Below is a small trained network, with its code and all its weights. Each question gives an input and a class and asks what happens when units are switched off, that is, made to give their printed mean instead of their output.

import numpy as np


def w(rows, s, z=0):
    codes = np.array(rows[::2]) - 128.0
    scale = np.full(codes.shape[1], s)
    scale[-1] = z or s
    return codes * scale


def f(y):
    return y / 2 * (1 + np.tanh(0.7978845608 * (y + 0.044715 * y**3)))


def log_softmax(a):
    a = a - a.max(-1, keepdims=True)
    return a - np.log(np.exp(a).sum(-1, keepdims=True))


def net(x, mask):
    res = np.array(x, float).reshape(1, 2) / 4 @ E
    y = f(res @ A[0][:, :-1].T + A[0][:, -1])
    res = res + np.where(mask, y, B[0][:, -1]) @ B[0][:, :-1]
    return log_softmax(res[-1] @ U[:, :-1].T + U[:, -1])


A, B = {}, {}
E = w([
[155,135,212,83,188],'x0',
[135,253,78,118,143],'x1',
],0.012)
A[0] = w([
[129,71,180,182,70,140],'N1',
[111,73,185,176,64,109],'N2',
[102,55,141,131,137,86],'N3',
[221,120,151,63,202,99],'N4',
[141,218,33,114,142,161],'N5',
[168,109,121,120,91,253],'N6',
[139,249,83,91,131,68],'N7',
[109,119,66,187,58,113],'N8',
[91,116,62,169,85,111],'N9',
],0.012)
B[0] = w([
[116,127,87,69,148,187],'N1',
[76,77,127,86,181,175],'N2',
[68,80,54,121,252,156],'N3',
[207,15,159,202,220,169],'N4',
[96,93,184,74,140,249],'N5',
[165,155,153,104,15,236],'N6',
[58,95,134,137,150,208],'N7',
[156,66,193,176,176,197],'N8',
[197,56,183,174,209,185],'N9',
],0.012,0.013)
U = w([
[247,68,195,239,172,102],'0',
[6,88,129,53,151,68],'1',
[196,128,156,90,11,253],'2',
[167,150,86,156,109,80],'3',
],0.013,0.011)

Each question gives the input, the list of numbers given to net, and the class t.
The units are the neurons (one row each of A and B). Each row of codes is followed by its name. A weight is (code - 128) times the scale printed after its matrix; where a second scale follows, it is the last column's (A, B and U).
mask holds one flag per neuron, in row order. A switched-off neuron (its flag False) gives its mean, the last column of its row in B, instead of its output. The means were averaged over made-up inputs and are rounded, as every weight is.
A unit's drop is (log p(t) with every unit on - log p(t) with that unit switched off) / (log p(t) with every unit on - log p(t) with every unit switched off).
unit that matters most: the unit with the biggest drop
k most important neurons: the k neurons with the biggest drops, biggest first
drop of u: that unit's drop, to one decimal
input [-5,-8], class 1: unit that matters most => N2
input [3,2], class 2: 2 most important neurons => (N9; N8)
input [-5,-6], class 1: 2 most important neurons => (N2; N1)
input [-1,-4], class 1: 2 most important neurons => (N2; N3)
input [-2,-4], class 1: 3 most important neurons => (N2; N3; N1)
input [-4,-6], class 1: 2 most important neurons => (N2; N1)
input [-6,6], class 0: 4 most important neurons => (N9; N8; N1; N2)
input [2,-4], class 1: 2 most important neurons => (N3; N2)
input [-5,3], class 0: drop of N8 => 0.2
input [3,-2], class 2: drop of N9 => 0.5
input [-5,4], class 0: drop of N9 => 1.1
